(in the rows, 128 means zero)
Each row of numbers belongs to one of the things below and depends on some of the facts about them. Some rows are named. Which thing is each other row?

There are 3 kinds of fact about the things: φ, γ, Ψ.
paskek φ:a γ:kegrim Ψ:klozote,fliskon
meve φ:f γ:klunoko Ψ:skapo,faskol
vaskas φ:f γ:gigidrer
kezol φ:a γ:keplar,tomi,gririkun
savan φ:f γ:trobre
kegrim φ:b
rubres φ:e γ:grugre,vapem,tomi,fari Ψ:tretra
braplanun φ:d γ:trobre
faskol φ:c γ:vople,nogor Ψ:plibelos
baskar φ:b Ψ:flusku,tretra,diskon
stazam φ:a Ψ:flusku,stonum,danin,droflon
nuka φ:b Ψ:druplur,zinu,plibelos
klafla φ:d Ψ:gregeflum
tabro φ:e γ:tredos
kedrus φ:e γ:brabrus Ψ:tukado
fugon φ:a γ:grugre,rebrun
gegritim φ:d Ψ:kloskos
subim φ:a γ:tomi,molu,nogor Ψ:tretra,pladru
tukado φ:b
druplur φ:b γ:braplanun Ψ:stonum,vople
suvos φ:b Ψ:stonum
gobo φ:a Ψ:skeve,groronek
plebas φ:a γ:tase Ψ:femo
begro φ:a
skeve φ:a Ψ:vaskas
zeflor φ:a Ψ:skitrum
grekur φ:e γ:plestan,pladru Ψ:skitrum
gebrul φ:a Ψ:pluplu
pluplu φ:b
brebrar φ:a γ:tase
vukam φ:a Ψ:labrave
reflega φ:a γ:lobri Ψ:stonum,grafek
plibelos φ:a γ:gebrul,keplar Ψ:stonum
suzin φ:a γ:senus Ψ:fliskon
gana φ:e γ:brigre,senus,gadren Ψ:plibelos
kloskos φ:a γ:trobre
tretra φ:c Ψ:stonum
rigos φ:a γ:brigre,subim
kuplise φ:b Ψ:pabek
treklik φ:b Ψ:gribri,vople
godrusta φ:a γ:molu Ψ:stonum,luduplen,gribri
femo φ:c γ:labrave,gadren Ψ:tretra
molu φ:d γ:rebrun,brigre,tredos Ψ:zeflor,stonum
gribitris φ:b Ψ:tretra
zuki φ:e Ψ:labrave
zagral φ:a Ψ:tostom,tretra,gigidrer
bili φ:f γ:pluplu
rizis φ:e γ:skitrum,gadren Ψ:rubres,diskon
lobri φ:a Ψ:klozote
suflum φ:d Ψ:zeflor
tomi φ:a γ:tase Ψ:stonum,bralok
midro φ:a γ:skimun,zinu,plibelos
piflumel φ:d γ:brogam Ψ:drogek
biziklo φ:a Ψ:stonum,diskon
pigostok φ:a γ:baflan Ψ:nopos
skofas φ:b Ψ:stutik,fliskon,droflon
druflas φ:d Ψ:pladretu,stonum,savan
zagen φ:b Ψ:dufluk,plibelos
nogor φ:c
siskun φ:b
kliflak φ:a
nadro φ:b γ:tase
skudrubruk φ:b Ψ:skapo,koplom,treklik
grugre φ:b γ:gana,godrusta,braplanun Ψ:drogek
diskon φ:a
trozel φ:e γ:brigre Ψ:fudugrin,vople
bripepla φ:b Ψ:pladretu,kloskos,skeliron
brabrus φ:b γ:tase,trobre Ψ:kloskos,diskon
skuplur φ:e
ravuk φ:e γ:trozel,rebrun Ψ:steflo
drogek φ:d Ψ:kloskos,vople
nopos φ:c γ:gruba
filu φ:b γ:nogor Ψ:tukado
groronek φ:b γ:tretra Ψ:flusku,skuplur
fatrer φ:a Ψ:brume,stonum
stukal φ:c Ψ:zeflor,flaligam
tredos φ:d γ:tase
minak φ:d γ:netrer,tredos,stozegem
fudugrin φ:a
vople φ:a γ:flakadre Ψ:stonum
fomur φ:d Ψ:begro,stozegem
gadren φ:b γ:tase Ψ:stonum,fodro
trodrofu φ:a γ:pluplu Ψ:stonum
fetam φ:e γ:drudrus,brigre,vibel
gulabak φ:f γ:trozel
kleska φ:c γ:klozote,plipur,senus Ψ:stonum,tredos
tistam φ:b γ:gedom,flakadre Ψ:bralok
skeliron φ:d Ψ:stonum,vople
dubim φ:d Ψ:stonum
fodos φ:c γ:kloskos,plibelos Ψ:drogek
ginok φ:c γ:zubruk Ψ:stonum,bravotun,niklok,fudra
netrer φ:b Ψ:drastosten,stonum,fadri
gribri φ:a γ:grefe Ψ:kloskos
pladretu φ:b Ψ:kloskos,stonum,vople
vasom φ:b γ:ronik
klifi φ:b Ψ:vasom
vamesker φ:b γ:gebrul,keplar
stisker φ:b γ:brogam,brabrus Ψ:skuplur,stonum,skeliron
gregeflum φ:a γ:kegrim,lobri
pabek φ:b Ψ:gruba
stadun φ:c Ψ:soliflos,vuklo
plipur φ:e γ:plebas,gana,braskuna Ψ:stonum
lipu φ:a Ψ:vople
labrave φ:d γ:skimun Ψ:stonum,vamesker
zaskol φ:b γ:lipu Ψ:narel
drudrus φ:c γ:vamesker Ψ:labrave
kuplu φ:d γ:bralok,grekur,senus Ψ:suvak,danin
ronik φ:f γ:tase,gadren Ψ:vaskas
zubruk φ:b γ:kezol,tase Ψ:luduplen,gribri
droflon φ:a
drustir φ:a γ:gririkun
mupa φ:a γ:vudel,bromabam,brigre
rorik φ:e γ:tugil,bili,platan
betal φ:a Ψ:pladretu
gririkun φ:a
flatem φ:a γ:baflan
vudel φ:b γ:kezol,fari
tase φ:e Ψ:narel
dufluk φ:a Ψ:vople
tretrur φ:a γ:drustir,gririkun Ψ:drastosten,luduplen
braskuna φ:a γ:siskun,plibelos
gedom φ:c Ψ:druplur,stoste,niklok
brogam φ:b
rebrun φ:b Ψ:gegritim
narel φ:f Ψ:skeliron
bedrus φ:f Ψ:vaskas,meve
mobo φ:c Ψ:stonum,tretra
soliflos φ:a γ:tomi,flakadre Ψ:kloskos
stonum φ:d γ:gana
koplom φ:b
vuli φ:b Ψ:stonum,suvos
flabopon φ:b γ:stisker
pladru φ:a
vuflik φ:e Ψ:flusku,stonum,flaligam
brigre φ:b γ:tomi,gadren
skapo φ:d γ:plebas,vamesker Ψ:stonum
boklizik φ:c Ψ:kloskos,diskon
fari φ:d γ:vople
tugil φ:f Ψ:fudugrin
lustor φ:b γ:skuplur,tugil Ψ:flusku,siskun
tuvu φ:d Ψ:stoste,zinu
skapladrum φ:c Ψ:steflo
gruba φ:c γ:kezol Ψ:tretra
fliskon φ:a
stozegem φ:a γ:lipu Ψ:vaskas
senus φ:c γ:tase
keplar φ:a γ:tase,trobre Ψ:tretra
stoste φ:b Ψ:vaskas,vople
brobras φ:b Ψ:suvak,stonum,kegril,skeliron,flaligam
zumum φ:c Ψ:flusku,druplur,betal
gremas φ:c Ψ:zuve,skuplur,ravuk
kludok φ:e γ:gruba,tase,trobre Ψ:stonum
fodro φ:a
bralok φ:c Ψ:klozote
trobre φ:e γ:tomi
zinu φ:e γ:keplar
plestan φ:b γ:drustir,braplanun
duskikli φ:a γ:tomi Ψ:stonum,gegritim,fodro
vugrer φ:a γ:zubruk Ψ:gruba,druplur,stonum,vople
brume φ:d
gunam φ:a γ:baflan
platan φ:d γ:groronek Ψ:steflo
flakadre φ:a Ψ:kliflak
falur φ:d Ψ:fomur,vople
fadri φ:d
tunilur φ:b Ψ:druplur
trefak φ:a Ψ:stonum,skeliron
klaklik φ:b γ:grofoflek
drotre φ:a Ψ:kloskos,diskon
flabra φ:a γ:nadro,flakadre,subim Ψ:kloskos
zuve φ:c Ψ:dobre
grefe φ:b Ψ:tunilur,vople
driplil φ:a Ψ:fomur,klifi
bromabam φ:c γ:skitrum,gigidrer Ψ:trenok
plizin φ:a Ψ:pasoler,fudra,vople
dobre φ:a Ψ:stonum,femo,gegritim
trenok φ:a
ketra φ:d γ:gedom Ψ:brobus
stutik φ:d Ψ:drotre,kliflak,gegritim
mitoplos φ:a γ:rebrun Ψ:gregeflum,lipu,stonum
tostom φ:d
flusku φ:b Ψ:diskon
bregri φ:a Ψ:trobre
pludrira φ:f γ:fodos Ψ:stonum,skapo
lafla φ:a γ:flabra,grefe,pluplu Ψ:brebrar,narel
skitrum φ:a γ:plebas Ψ:stonum,suvos
klozote φ:a γ:vugrer,fodos,tretra
rafin φ:c Ψ:fodos,fodro
luduplen φ:e Ψ:suvak,stonum
gigidrer φ:e γ:tase,nogor,gririkun Ψ:kloskos
grofoflek φ:e γ:gana,tase,bromabam,tistam
grafek φ:b γ:stivim,tugil,nadro Ψ:kloskos,plibelos
vibel φ:f γ:nogor Ψ:suvak
bravotun φ:a γ:nogor
pasoler φ:f γ:stivim Ψ:biziklo,tukado
kiple φ:c Ψ:klozote
brobus φ:e Ψ:klozote,labrave
kegril φ:b γ:brabrus Ψ:stonum
grudes φ:c Ψ:tunilur
postedus φ:e γ:tase Ψ:drastosten,zeflor
suvak φ:e γ:vugrer,fodos Ψ:diskon
klunoko φ:b γ:tase,faskol
skimun φ:c γ:tugil
vuklo φ:d
baflan φ:f Ψ:pluplu,diskon
danin φ:a Ψ:stonum,skeliron
stivim φ:c γ:subim Ψ:stonum
grabrebrum φ:d γ:ronik Ψ:druplur
befan φ:d γ:trefak,gruba
drastosten φ:d Ψ:skeliron,flaligam
griskas φ:b Ψ:pladretu
plustes φ:a γ:stozegem Ψ:nopos
niklok φ:d γ:brebrar
kliples φ:c γ:kedrus Ψ:diskon
fudra φ:b Ψ:minak
steflo φ:e γ:keplar Ψ:diskon
vapem φ:b γ:brebrar,pluplu Ψ:flabra,plibelos
flaligam φ:d

Known rows:
[108 101 118 136 140 113 154 108 112 118 121 140 101 118 115 160 150 153
 181 134 166 147 111 122 124 141 126 121 114 191 161] -> pabek
[110  71  81 134 102 125 145 130 125 104 140 116 109 118 110 154 129 107
 155 130 148 117 151 158 122 156  83 132 100 180 142] -> gremas
[113  88  84 127 110 135 138 127 132 103 137  88 100 124 105 147 131 100
 148 133 160 119 135 164 130 155  77 133  97 175 137] -> nopos
[107 126  76  96  87 124 114 160 140 122 161 125  84 110  92 145 140 144
 152 109 115 158 177 177 210 164  79 139  75 174  99] -> plipur
[110  69  82 132 106 125 141 127 126 103 140 114 109 118 107 153 132 105
 155 132 150 115 150 157 124 157  86 133  99 183 140] -> kiple
[122 114 132 133 139 129 144 116 120 108 124 117  92 126 102 155 155 157
 176 111 186 153  86 128 133 143 115 121 108 191 161] -> zubruk
[123 113  98 131 133 119 161 103 116  97 128 114  80 117 101 148 150 120
 158 130 172 142 113 150 132 137 111 129 105 187 144] -> savan
[111 109  74 147  88 148 191 151 135 117 141 129 108 127 127 142 128  95
 135 127 160 127 113 160 166 152  61 118  87 175 155] -> kliples
[104 101 124 134 141 117 150 107 116 118 121 142 102 115 122 158 156 147
 175 131 166 141 107 125 114 140 123 118 111 196 163] -> pluplu
[111 124 121 131 148 122 142 101 122 109 117 114  87 122 117 155 152 151
 170 134 175 148  85 124 103 138 114 121 103 186 158] -> vamesker
[110 116 105  98 111 131 143 129 136 134 145 103  92 117 103 160 159 111
 165 142 136 132 122 170 190 162 116 134  93 173 142] -> rigos
[105 121  87 102  89 131 155 136 135 126 169 114  74 118 111 154 147  83
 154 130 113 129 148 186 212 171  82 139  87 173 126] -> ravuk
[104 121 110 102 116 133 131 123 141 126 146  97  87 117 114 161 156 113
 166 139 126 133 116 158 159 166 102 132  88 172 141] -> klozote
[ 99  80  86 130 117 122 138 115 107 123 139 143  90 123 123 164 138 125
 157 134 179 120 138 141 138 160  93 159  97 194 135] -> fadri
[106  97  91 121 115 129 141 126 109 125 138 130  81 135 119 156 130 125
 158 135 195 130 126 152 148 156  73 157  99 183 133] -> grabrebrum
[112 129  91  99 100 120 108 154 141 129 138 126 100 112  98 152 148 177
 165 118 128 162 142 159 178 155 105 129  75 173 119] -> trodrofu
[101  80  86 128 112 119 142 120 105 123 141 146  88 127 124 166 134 125
 162 132 180 123 138 143 137 159  89 159  99 190 137] -> fomur
[104 110 103 151 115 126 191 124 118 113 137 168  98 117 132 149 145 122
 157 117 157 139 114 137 150 139  95 112 105 196 162] -> baflan

Name these rows:
No name comes twice in this set of rows, the named rows included.
[109 123  86 122  84 121 152 161 134 138 146 171 111 111 124 161 152 159
 160 116 113 151 129 154 194 157 105 121  73 180 143] | biziklo
[111  87  80 128 108 128 143 131 133 102 140  85  94 125 106 148 125 101
 153 135 160 125 130 159 117 153  67 135  97 170 138] | fodos
[114 136  62 123  86 136 168 122 122 128 176  83  83 129  95 160 125 103
 168 160 108 154 165 152 249 183 104 149 108 157 119] | rubres
[ 94  63  60 148  83 118 194 163 141 118 149 121 103 115 112 156 133 101
 145 104 152 129 116 134 136 154  79 127  96 181 159] | boklizik
[110 123  96  98 104 123 123 146 137 132 141 118  96 116 101 157 151 151
 167 129 131 150 134 165 182 157 105 131  83 171 128] | mitoplos
[102  82  72 127 108 115 123 136 110 124 134 155  95 122 113 159 133 161
 157 120 182 140 153 137 142 154  93 158  91 191 124] | druflas
[109 123  92 101 103 122 116 150 139 130 140 117  96 113  98 155 150 162
 165 123 129 155 134 158 179 158 107 131  80 172 125] | reflega
[115 123 113 123 141 119 130 125 122 117 113 133  97 117 104 147 150 185
 168 121 180 165 108 132 124 130 116 120  98 187 146] | stisker
[119 125  94 108 104 126 134 120 135 124 145  95  83 120 108 166 154 117
 167 135 129 131 105 165 167 162 121 135  86 172 139] | kezol
[ 93  78 107 130 134 101 164 129 125 120 125 124  90 110 104 163 157 155
 178 107 175 153  94 107 106 136 131 126 113 193 167] | bripepla
[120 120  86  99 101 121 128 144 136 130 141 115  94 111  91 159 156 150
 162 126 135 150 130 168 190 156 125 137  81 173 127] | duskikli

The same things again, as new rows of numbers:
Some rows with their names:
[116 150 137 124 134 130 124 121 135 119 130 134 127 132 133 155 138 128
 127 114 129 125 117 122 117 122 124 119] -> nuka
[131 148 112 143 130 129 144 131 128 131 126 129 110 116 128 100 126 126
 135 131 145 117 129 135 121 141 158  98] -> flabra
[122 120 127 115 120 130 131 127 118 125 132 132 116 120 130 108 110 123
 138 124 124 125 138 133 122 142 153 165] -> subim
[126  96 124 124 129 134 124 137 121 120 130 140 121 130 136 107 127 133
 132 137 132 126 129 126 130 132 140 132] -> plustes
[132 143 130 128 145 123 127 135 112 144 122 116 126 132 121 131 144 135
 115 139 112 136 137 139 124 132 112 108] -> stonum
[122 186 144 127 134 127 126 123 139 136 111  99 123 137 118 154 157 135
 111 133 112 134 131 133 117 133 121 116] -> kegril
[142 146 159 122 120 146 129 106 137 142 108 102 125 144 123 149 129 127
 132 133 130 142 122 127 130 132  88  72] -> luduplen
[111 125 118 128 129 134 132 131 126 124 109 125 136 131 126 116 148 127
 126 141 116 127 131 122 139 141 147 143] -> vugrer
[124  96 117 128 113 134 132 128 129 122 131 134 131 124 132  94 113 130
 131 139 123 128 138 125 142 131 147 141] -> ronik
[120 153 133 126 139 123 132 109 119 127 131 139 130 123 137 151 128 125
 121 119 120 119 127 138 116 108  96 118] -> brigre
[117 112 130 125 134 123 122 135 129 119 129 129 126 129 128 134 133 125
 132 118 132 127 123 124 125 131 133 138] -> suflum
[141 130 122 141 139 123 133 131 134 129 129 132 120 128 130 125 148 112
 131 121 154 122 119 136 114 140 148  92] -> gegritim
[129 114 128 127 135 123 123 129 129 121 127 127 126 128 127 132 135 123
 132 117 133 128 123 126 122 131 134 135] -> stutik
[117 190 159 100  98 131 132 106 130 127 144 106 118 135 124 124 109 122
 147 114 135 134 134 138 121 133 104  69] -> rubres
[129 139 154 115 113 140 128 107 138 128 123 117 131 141 130 143 119 123
 141 121 141 133 118 124 134 124  90  67] -> zuki
[146 168 147 125 119 138 135 107 117 145 123 127 139 131 124 146 110 120
 146 120 135 130 119 127 134 117  78  67] -> skuplur
[115  95 125 123 128 132 125 143 129 122 124 136 127 127 130 118 125 130
 135 129 129 124 124 121 136 133 144 154] -> skeve
[122 101 118 127 127 117 133 134 121 141 116 134 135 114 131 123 120 121
 124 130 126 113 134 137 137 128 123 160] -> gririkun

Which thing is each row?
No name comes twice in this set of rows, the named rows included.
[122 101 119 128 128 129 137 122 126 126 111 128 124 113 131 122 110 122
 134 124 122 118 132 128 131 134 137 166] | flakadre
[159  85 108 147 110 112 125 137 145 110 138 106 124 118 130 121 128 140
 122 131 132 142 138 120 132 119 145 175] | kliples
[139 159 127 141 120 108 134 113 140 111 117 110 121 117 141 152 155 127
 122 118 146 123 124 133 112 123 118 108] | brabrus
[116 170 133 123 132 113 126 128 126 130 134 133 133 127 133 152 137 132
 117 119 128 119 125 138 120 112 105 111] | plestan
[126 156 133 129 137 129 126 130 119 128 119 107 125 139 119 127 159 133
 118 139 112 142 136 132 123 143 128 120] | skapo
[122 189 152 118 114 136 133 107 138 139 111  87 127 144 115 137 141 137
 124 139 121 142 134 135 130 137  85  47] | kludok
[125 113 126 128 142 118 128 121 112 131 133 137 133 121 133 132 124 125
 123 122 125 121 132 138 125 121 107 132] | tredos
[ 91 172 136 127 143 135 129 117 146 117 115 119 128 141 124 142 156 136
 112 128 111 128 123 126 123 127 119  93] | druplur
[133 109 123 123 105 121 126 125 137 129 157 126 134 121 129 110 112 105
 125 118 120 136 144 135 124 139 180 200] | gruba
[131 109 131 118 121 131 126 138 125 132 131 133 125 129 128 119 124 119
 138 129 136 125 129 130 128 141 160 161] | zagral
[119 156 135 127 132 113 126 126 133 141 125 132 137 123 130 163 133 123
 119 115 129 117 120 133 122 114 107 133] | brogam
[101 157 132 132 144 138 133 108 140 119 116 141 128 127 130 147 125 123
 130 109 119 119 114 117 119 121 122 122] | grefe

